[[ -7.6  41.0  40.7  -9.3]
 [-55.8 -50.1 -10.3  29.7]
 [ 24.2   4.0 -40.5  16.0]
 [-61.4  26.0  65.2  55.6]]
:
[[ 41.0  40.7]
 [-50.1 -10.3]]

[[-15.5 -26.7  43.3  20.8 -18.3]
 [ -4.7  22.6  31.5   6.5 -21.4]
 [-20.4  17.0  11.9  70.5 -17.7]
 [  1.4  15.3  24.7  12.1 -33.2]]
:
[[-26.7  43.3]
 [ 22.6  31.5]]

[[ -0.4  15.9 -17.5]
 [  5.5  -8.3 -21.1]
 [ 11.6 -61.9  12.3]
 [-34.1   7.6   1.8]
 [ 19.5  27.6 -38.3]]
:
[[ 15.9 -17.5]
 [ -8.3 -21.1]]

[[-22.5 -22.5 -37.8 -18.3]
 [-16.5 -16.5 -11.8  13.3]
 [ 30.6  30.6 -23.8 -21.4]
 [-69.6 -69.6  56.7 -38.1]]
:
[[-22.5 -37.8]
 [-16.5 -11.8]]

[[-26.2  19.9 -19.2 -34.7]
 [ 37.2  35.7 -22.5  53.6]
 [ 46.9   9.8 -19.5  66.8]
 [ 26.4 -22.0  10.7  37.4]]
:
[[ 19.9 -19.2]
 [ 35.7 -22.5]]

[[ 12.2 -37.8  33.2  -7.7  53.9]
 [ 47.4   7.5  11.5 -35.3  -3.2]
 [-12.2 -21.0  46.2 -26.5  24.8]
 [ 33.2 -38.5 -24.6   4.2 -27.5]
 [-20.2 -43.3  20.9 -19.5  49.8]]
:
[[-37.8  33.2]
 [  7.5  11.5]]

[[ 15.5  30.3 -14.6  13.6]
 [-32.8 -50.6 -42.6 -76.4]
 [-27.6 -35.2 -44.2 -69.8]
 [  4.8  15.6 -28.5 -11.3]]
:
[[ 30.3 -14.6]
 [-50.6 -42.6]]
---
[[  9.6   7.8 -16.3  12.7   0.3 -19.3  59.5 -20.9]
 [  2.5 -15.4   9.4   1.5 -10.7  23.0 -18.8  16.2]
 [ -8.0 -38.7  14.5 -13.5  16.6  23.0 -50.1  25.5]
 [ -8.0  -3.8  -0.9 -13.5 -22.6  -8.7 -18.8   7.0]]
:
[[ -8.0  -3.8  -0.9 -13.5 -22.6  -8.7 -18.8   7.0]
 [  9.6   7.8 -16.3  12.7   0.3 -19.3  59.5 -20.9]
 [  2.5 -15.4   9.4   1.5 -10.7  23.0 -18.8  16.2]
 [ -8.0 -38.7  14.5 -13.5  16.6  23.0 -50.1  25.5]]

[[ 51.5  50.1  21.3 -38.3  45.3  -2.1  31.2 -60.6  29.5]
 [-51.9 -24.5 -35.7 -24.9  -1.3  40.7 -53.5   7.2   8.1]
 [-46.1 -22.3 -38.9 -30.2   2.4  40.9 -50.2  11.5   6.1]]
:
[[-46.1 -22.3 -38.9 -30.2   2.4  40.9 -50.2  11.5   6.1]
 [ 51.5  50.1  21.3 -38.3  45.3  -2.1  31.2 -60.6  29.5]
 [-51.9 -24.5 -35.7 -24.9  -1.3  40.7 -53.5   7.2   8.1]]

[[18.5 21.7]
 [46.2 54.2]
 [23.6 27.4]]
:
[[23.6 27.4]
 [18.5 21.7]
 [46.2 54.2]]

[[-47.2  27.6  16.9  27.6 -14.3 -12.2   6.3  11.3   4.6  45.9   8.0]
 [ 15.5  -6.6   0.4  -6.6   3.0   0.6   9.2  -8.9 -14.0 -19.4   7.7]
 [ 48.1  25.5   1.8 -32.1  -9.3 -17.1   5.7  -7.6 -60.9  -1.9 -25.2]
 [ 15.3  -5.1  19.9   1.8  13.2  -5.6  12.7 -37.4  22.8   5.4  -9.3]]
:
[[ 15.3  -5.1  19.9   1.8  13.2  -5.6  12.7 -37.4  22.8   5.4  -9.3]
 [-47.2  27.6  16.9  27.6 -14.3 -12.2   6.3  11.3   4.6  45.9   8.0]
 [ 15.5  -6.6   0.4  -6.6   3.0   0.6   9.2  -8.9 -14.0 -19.4   7.7]
 [ 48.1  25.5   1.8 -32.1  -9.3 -17.1   5.7  -7.6 -60.9  -1.9 -25.2]]

[[-14.7 -13.2 -10.8 -12.4 -24.1 -14.6]
 [-66.1 -63.9 -56.2 -63.8  31.3   9.7]
 [-15.9 -14.8 -13.3 -14.1  14.2   6.5]
 [-10.3  -9.3  -7.1  -7.8 -17.5 -10.8]
 [-33.5 -32.9 -30.0 -33.9  27.5  13.1]
 [ -6.2  -4.3  -0.2   0.7 -36.0 -20.7]
 [  3.9   4.3   4.3   6.0  -2.2   1.2]
 [-57.4 -53.9 -44.0 -50.7 -26.9 -24.8]
 [ 69.3  67.5  57.3  67.1 -22.9   0.7]]
:
[[ 69.3  67.5  57.3  67.1 -22.9   0.7]
 [-14.7 -13.2 -10.8 -12.4 -24.1 -14.6]
 [-66.1 -63.9 -56.2 -63.8  31.3   9.7]
 [-15.9 -14.8 -13.3 -14.1  14.2   6.5]
 [-10.3  -9.3  -7.1  -7.8 -17.5 -10.8]
 [-33.5 -32.9 -30.0 -33.9  27.5  13.1]
 [ -6.2  -4.3  -0.2   0.7 -36.0 -20.7]
 [  3.9   4.3   4.3   6.0  -2.2   1.2]
 [-57.4 -53.9 -44.0 -50.7 -26.9 -24.8]]

[[-21.2  -2.3  35.8  15.3]
 [-19.4 -13.0  32.9   5.5]
 [-56.3  27.3   8.1  25.8]
 [  9.9 -33.3  28.5   4.6]
 [-23.7 -14.2  45.7  -7.4]
 [-43.3  23.3  14.9  31.6]
 [-43.6  25.0  14.2  32.4]
 [-27.6  -6.4  20.0   5.5]
 [-21.7   1.4  32.8  19.1]]
:
[[-21.7   1.4  32.8  19.1]
 [-21.2  -2.3  35.8  15.3]
 [-19.4 -13.0  32.9   5.5]
 [-56.3  27.3   8.1  25.8]
 [  9.9 -33.3  28.5   4.6]
 [-23.7 -14.2  45.7  -7.4]
 [-43.3  23.3  14.9  31.6]
 [-43.6  25.0  14.2  32.4]
 [-27.6  -6.4  20.0   5.5]]
